[134,  25,  37,  98] = puz
[106,  64,  64,  96] = tol
[143,  69,  46, 100] = Voti
[118,  36,  50,  86] = Kiv
[ 51,  88, 180,  95] = vifa
[ 65, 106, 112,  96] = sez
dup tol: 
[64]
places sez: [65]
1
asked: [64, 64]
tol
places tol: [96]
4
tags:
[100] -> q778
[134] -> q404
[143] -> q875
join Voti 1: 
q875

[ 53,  74,  89, 101, 101] : mup
[ 53, 171,  89, 107, 101] : non
[ 86, 185, 136,  89, 103] : lel
[ 53,  74,  89, 136, 100] : nular
asked: [ 89, 136]
nular
dup mup: 
[101]
key -> tag
[136] -> q372
[53] -> q885
[86] -> q423
join nular 1: 
q885

[ 70,  11,  88,  85, 132,  88, 101,  60] = Zulo
[109,  95,  68,  95,  56,  68, 102, 136] = mapi
[109,  68,  95,  90,  81, 148, 128,  85] = bek
Table of tags by key:
[70] -> q514
[95] -> q498
[87] -> q520
[71] -> q484
[12] -> q800
[11] -> q623
[88] -> q901
join Zulo 2: 
q623
dup Zulo: 
[88]
asked: [ 70,  11,  88,  85, 132,  88, 101,  60]
Zulo
asked: [109,  95,  68,  95,  56,  68, 102, 136]
mapi
asked: [128,  85]
bek
tail: [70, 11]
[ 88,  85, 132,  88, 101,  60]
asked: [109,  68,  95,  90]
bek

[105, 121,  84,  91,  51, 103,  67,  91, 136,  49, 132] : doruz
[ 85,  52,  75,  87,  54,  89,  71, 123, 138,  19, 171] : Karaz
[ 76,  58,  96, 105, 128, 103, 114,  96,  87, 105, 115] : ripid
[ 76,  58,  96, 105, 128,  93, 114,  96,  87, 105, 115] : fefaf
[ 63, 155,  73, 112, 101, 110,  75,  86, 115, 112,  73] : kuro
[ 99, 111,  93,  99,  86, 102,  88, 102, 111,  87, 108] : vol
dup doruz: 
[91]
places kuro: [112]
4 10
Table of tags by key:
[132] -> q905
[83] -> q887
[85] -> q550
[96] -> q8
[92] -> q45
[93] -> q42
[84] -> q179
join doruz 3: 
q179

[150,  78,  10, 139, 156, 101,  93,  26,  93,  78,  57, 151,  93, 120,  93,
 168,  56, 159,  57, 129, 134,  78,  88,  78] : rad
[135,  92, 127, 116,  76,  51,  64,  92,  86,  90,  74, 128,  79,  79, 157,
 156, 113, 136, 138,  86,  71,  64,  64, 108] : bivas
[ 59, 108, 118, 159, 140, 105, 123, 117,  45,  80, 125,  60,  79,  79, 156,
 156, 113, 102,  84,  81, 110,  29,  99, 160] : boti
Table of tags by key:
[108] -> q24
[78] -> q412
[29] -> q615
[64] -> q687
join bivas 22: 
q687
tail: [ 79,  79, 156, 156, 113]
[102,  84,  81, 110,  29,  99, 160]
places rad: [93]
7 9 13 15
places bivas: [64]
7 22 23
places bivas: [113]
17

[ 79, 119,  69,  66,  99, 182,  32] = robef
[ 79,  79,  69,  84, 110, 121,  74] = pul
[ 88, 131,  70, 102, 102, 157,  78] = sovak
[ 80,  96, 116,  80, 102,  75,  72] = bekov
tail: [ 96, 116]
[ 80, 102,  75,  72]
dup pul: 
[79]
places robef: [32]
7

[75, 50, 87, 92, 95] : sugi
[101,  75,  77, 103,  77] : bomi
[ 99, 111, 102,  78,  78] : fuzak
[108,  76,  93, 103, 102] : vuso
[158, 166, 125,  94, 135] : Naraz
[122,  81,  67,  42,  47] : tuf
[89, 81, 83, 94, 94] : gedap
[146,  82, 115,  29,  83] : bip
[ 94, 111,  97, 105,  60] : Kelo
tail: [ 94, 111,  97]
[105,  60]
asked: [111,  97]
Kelo
tail: [ 75,  77, 103]
[77]
places fuzak: [78]
4 5
places Kelo: [105]
4

[106, 109,  94, 112,  99] : goduf
[105,  88, 131,  84,  52] : difu
[107, 109,  94, 112,  99] : tapu
[117, 108, 164,  91,  80] : tuni
tail: [106, 109,  94]
[112,  99]
Table of tags by key:
[108] -> q144
[118] -> q701
[164] -> q10
[80] -> q147
[107] -> q511
[117] -> q329
join tuni 1: 
q329

[110, 141,  85, 105,  99,  80,  73, 101, 161,  70, 124,  72,  97,  93, 114,
  68, 127] : guvor
[100, 100,  95, 103, 107, 104,  91, 101,  94,  97,  96, 108, 105,  93,  98,
 101, 103] : Fozug
[ 99,  86, 109,  88, 101, 111, 119,  98,  87, 115,  97, 108,  97,  97,  91,
 112,  80] : vusev
[105,  96,  44, 105, 123,  78, 103, 111, 117,  96,  96,  68, 178,  68, 118,
  74, 107] : misuk
[106, 125,  89, 103,  99,  92,  86, 100, 138,  83, 113,  83,  97,  94, 107,
  81, 108] : Riruz
[101, 107,  99, 103, 108, 104,  99,  98, 119,  97, 107,  90,  97,  96,  98,
  91,  99] : zumov
[100, 100,  95, 103, 107, 104,  91, 101, 106,  97,  96, 108, 105,  93,  98,
 101, 103] : sezal
[100,  88, 110,  89, 100, 112, 119,  96,  90, 115,  97, 108,  97,  96,  92,
 110,  79] : Lek
[ 91, 103, 149, 107,  93, 121,  76,  93,  96,  98,  96, 143,  30, 118,  81,
 138,  98] : pateg
[ 95, 103, 121, 105,  99, 115,  83,  98, 100,  98,  96, 126,  62, 105,  90,
 120,  99] : tive
[100, 102, 103,  95,  99, 105, 106,  98, 106, 102, 105,  98,  97,  96,  97,
 101,  93] : nor
tail: [ 96,  92, 110]
[79]
tags:
[94] -> q406
[96] -> q922
[118] -> q507
[107] -> q72
[97] -> q390
[103] -> q786
[93] -> q513
join sezal 14: 
q513

[123, 100, 102,  79, 101, 110, 118, 102, 102,  77, 100, 102]  kez
[125, 100, 102,  79, 105, 110, 118, 102, 103,  77, 100, 102]  Baga
[125, 100, 102,  79, 101, 110, 118, 102, 102,  77, 100, 102]  rasi
tags:
[79] -> q444
[102] -> q190
[103] -> q829
[80] -> q939
[104] -> q192
join Baga 9: 
q829
asked: [125, 100, 102,  79, 101, 110, 118, 102, 102,  77, 100, 102]
rasi

[ 84,  82,  82,  82,  45, 103, 111, 163,  60]  libe
[145, 151,  68,  93,  85,  57, 139, 101,  87]  ronu
[124,  85, 124,  38, 106, 113,  17, 136,  66]  zeda
[110,  77,  91,  78, 113, 134,  78, 159, 144]  ket
[ 75,  95, 100, 115, 117, 110, 110, 100,  81]  gof
[121, 115, 110,  88, 114, 147, 107,  95, 112]  Miv
[108, 116, 102, 108, 116, 122, 116, 143, 111]  Tetep
[109, 101, 138, 111, 169,  86,  76,  76, 122]  rorat
[ 50, 110,  97, 101,  36, 116, 103, 156,  47]  tado
[108, 113, 126, 106, 132,  75, 127,  44, 108]  Gad
places gof: [110]
6 7
tags:
[110] -> q196
[103] -> q41
[101] -> q261
[139] -> q387
join tado 7: 
q41
dup rorat: 
[76]
dup libe: 
[82]
places Tetep: [116]
2 5 7

[ 88, 109,  64,  59,  70,  70,  55,  79, 101,  79, 155, 120, 156,  83, 177,
 164, 114,  88,  76,  73,  50, 101, 168,  74, 134,  33, 101, 122,  93] : bebu
[ 86, 109, 114,  86,  92,  75,  56,  71,  59, 122, 155, 121, 156,  85, 172,
 160, 116, 115, 108,  78,  80, 115, 164, 101, 132,  40,  52, 123, 100] : vir
[ 98, 106, 108, 135,  86, 101, 109, 108, 117, 101,  45,  93,  41,  99,  50,
  68,  86, 128,  94,  97, 127, 101,  69, 132,  80, 113, 118,  56, 129] : zomap
[112,  77,  89, 132,  65,  88, 152, 106, 149,  89,  65,  80,  72,  81,  81,
  90,  69,  95, 117, 140, 135,  79,  88, 122,  72,  86, 159,  70, 125] : nopa
[ 77, 161,  85, 117, 131, 109,  64, 103,  78,  84,  73, 145,  85, 143,  68,
  74, 125,  93,  89,  44, 109, 150,  72, 112, 118, 134,  68, 107,  76] : sakod
[ 94,  89, 127, 124, 115, 111, 106, 105, 117, 127,  78,  84,  76, 106,  62,
  66,  96, 117, 127,  92, 131,  96,  64, 125, 127, 164, 101,  87,  83] : Kulok
[ 88, 106,  87,  34,  66,  88,  51, 108,  37,  72, 150, 106, 131, 118, 111,
 111, 138,  76,  34,  59,  14,  87, 110,  28, 133,  34,  45, 137,  63] : nepot
[104,  81,  95,  88,  81, 103, 114, 110, 108,  94,  78,  77,  77,  87,  78,
  82,  85,  89, 112, 115,  95,  79,  80,  95,  85, 137, 110,  77,  86] : mogi
[111,  62, 109,  33,  92, 106, 125, 105, 127, 103,  54,  56,  51,  82,  59,
  67,  61, 110, 124, 111, 124,  62,  68, 122,  61, 114, 124,  55, 108] : veg
[ 87, 142, 115,  58, 115, 115,  43,  87,  45, 122, 137, 147, 134, 111, 134,
 129, 147,  91,  97,  59,  61, 140, 134,  72, 160, 116,  29, 120,  55] : vos
[ 95, 108, 110, 129,  98, 100,  78,  98,  91, 102,  70,  99,  66, 105,  75,
  82,  97, 128,  92,  62, 120, 104,  86, 131,  93,  99,  80,  70, 106] : zun
[106,  85,  33,  26,  79, 103,  87, 116,  68,  38, 141,  91, 132, 106, 127,
 115, 117,  41,  53,  79,  33,  65, 112,  32, 118, 138,  79, 125,  42] : pamuf
asked: [ 86, 109, 114,  86,  92,  75,  56,  71,  59, 122, 155, 121, 156,  85, 172,
 160, 116, 115, 108,  78,  80, 115, 164, 101, 132,  40,  52, 123, 100]
vir
asked: [ 88, 106,  87,  34,  66,  88,  51, 108,  37,  72, 150, 106, 131, 118, 111,
 111, 138,  76,  34,  59,  14,  87, 110,  28, 133,  34,  45, 137,  63]
nepot
places nepot: [34]
4 19 26
asked: [106,  85,  33,  26,  79, 103,  87, 116,  68,  38, 141,  91, 132, 106, 127,
 115, 117,  41,  53,  79,  33,  65, 112,  32, 118, 138,  79, 125,  42]
pamuf
tail: [66, 88]
[ 51, 108,  37,  72, 150, 106, 131, 118, 111, 111, 138,  76,  34,  59,  14,
  87, 110,  28, 133,  34,  45, 137,  63]

[110, 101,  80, 101, 116,  83, 110, 101, 110, 101] : gis
[ 66,  63,  73,  63, 101, 161,  81,  80,  73, 100] : Fisa
[116,  77,  85, 148,  71,  34,  94,  71, 162, 103] : fab
[ 89,  87, 127, 122, 107,  91, 114, 111,  99,  94] : midot
[113,  73, 115, 135,  94,  74, 105,  80, 121,  86] : zopa
[ 81,  67, 129,  66, 121,  79, 144, 110,  79,  55] : Mume
[118,  44, 115,  73,  74,  95, 108,  81,  85,  28] : mevev
dup fab: 
[71]
asked: [ 66,  63,  73,  63, 101, 161,  81,  80,  73, 100]
Fisa
asked: [116,  77,  85, 148,  71,  34,  94,  71]
fab
tags:
[71] -> q950
[77] -> q826
[80] -> q544
join fab 8: 
q950
dup Mume: 
[79]
asked: [113,  73, 115, 135,  94,  74, 105,  80, 121,  86]
zopa

[ 59,  82, 111, 109, 123,  56, 130, 123,  65,  88, 155, 106,  96, 116,  94,
 125, 155] -> rim
[ 75, 150, 111, 110,  99, 155,  50,  62, 169, 111, 122,  99, 127, 106, 168,
  87,  31] -> Fegas
[165,  81, 102,  94, 118,  72, 107,  76,  43,  77, 122,  99, 128,  92,  42,
 100,  77] -> bul
asked: [155,  50,  62, 169, 111, 122,  99, 127, 106, 168,  87]
Fegas
asked: [155,  50,  62, 169, 111, 122]
Fegas
tail: [111, 110]
[ 99, 155,  50,  62, 169, 111, 122,  99, 127, 106, 168,  87,  31]
tail: [122,  99, 128]
[ 92,  42, 100,  77]

[66, 54, 28, 89] = Visid
[ 76,  44,  60, 102] = sulad
[150, 156, 115, 146] = Gez
[107,  94,  35, 118] = Mibez
[38, 13, 39, 39] = dukip
[ 95, 170,  69, 131] = vod
[68, 91, 91, 91] = Kiro
places dukip: [39]
3 4
Table of tags by key:
[68] -> q672
[171] -> q886
[94] -> q892
[69] -> q677
[170] -> q669
join vod 2: 
q669
asked: [76, 44]
sulad
dup Kiro: 
[91]
dup dukip: 
[39]

[ 79,  80,  80, 105, 105] -> zomev
[127,  72, 113, 120, 122] -> vevi
[101,  47, 165, 113, 152] -> rutik
[ 42,  80, 154, 115, 140] -> nime
[ 40, 119,  53, 169,  70] -> kive
[139, 109,  66, 109, 116] -> Nekul
[125,  71, 112,  77,  91] -> buset
[96, 96, 96, 96, 62] -> melob
tags:
[126] -> q250
[127] -> q656
[122] -> q836
[91] -> q433
[90] -> q80
[123] -> q468
join vevi 5: 
q836
places melob: [96]
1 2 3 4
places zomev: [79]
1
dup melob: 
[96]
places zomev: [80]
2 3
asked: [127,  72]
vevi
places Nekul: [109]
2 4

[139, 107,  47, 118] : duvet
[163,  44,  84,  64] : zubo
[149,  74, 137,  74] : Nal
[144,  70, 120,  52] : zeveb
[ 49, 163,  99, 108] : Sef
[112,  67,  77, 106] : mikan
[139, 107,  70,  66] : Sosuv
[ 98, 144, 133,  36] : Kebe
[ 40, 139, 100, 101] : Vef
[143,  40,  96,  60] : Fabif
[ 74, 181, 136, 118] : zosam
tags:
[74] -> q310
[98] -> q504
[49] -> q735
[99] -> q547
join Sef 1: 
q735
asked: [144,  70, 120,  52]
zeveb

[ 96,  86, 129,  98,  80,  83, 132,  96,  88] -> Zedaz
[ 84, 123, 152,  59,  45, 114, 126, 145, 108] -> nusif
[128, 115, 101, 159, 125,  40,  77, 105, 133] -> toz
[ 84,  76, 152,  59,  45, 114, 126, 145, 108] -> Deg
places Zedaz: [129]
3
Table of tags by key:
[126] -> q471
[77] -> q35
[113] -> q219
[76] -> q777
[114] -> q773
[125] -> q398
join Deg 7: 
q471
asked: [ 96,  86, 129,  98,  80,  83, 132,  96,  88]
Zedaz
asked: [ 84,  76, 152,  59,  45, 114, 126, 145, 108]
Deg

[ 92, 119,  43,  92,  99, 112] = bure
[ 90, 123,  19,  93, 104, 102] = nuv
[113,  93, 153, 122,  94, 103] = zilis
[106,  85, 161,  97, 103,  99] = fude
[ 91, 114,  57, 102,  94, 103] = tez
[113,  92, 153, 122,  90,  93] = kes
[105, 104,  79,  78,  97, 107] = tadab
[102, 102, 108, 111,  94,  98] = Duf
[113,  92, 153, 122,  92,  93] = ror
[117,  84, 166, 109, 101,  94] = netu
tail: [ 91, 114]
[ 57, 102,  94, 103]
dup bure: 
[92]
Table of tags by key:
[154] -> q356
[152] -> q405
[166] -> q598
[92] -> q748
[153] -> q61
[93] -> q57
join ror 3: 
q61
tail: [ 91, 114,  57]
[102,  94, 103]

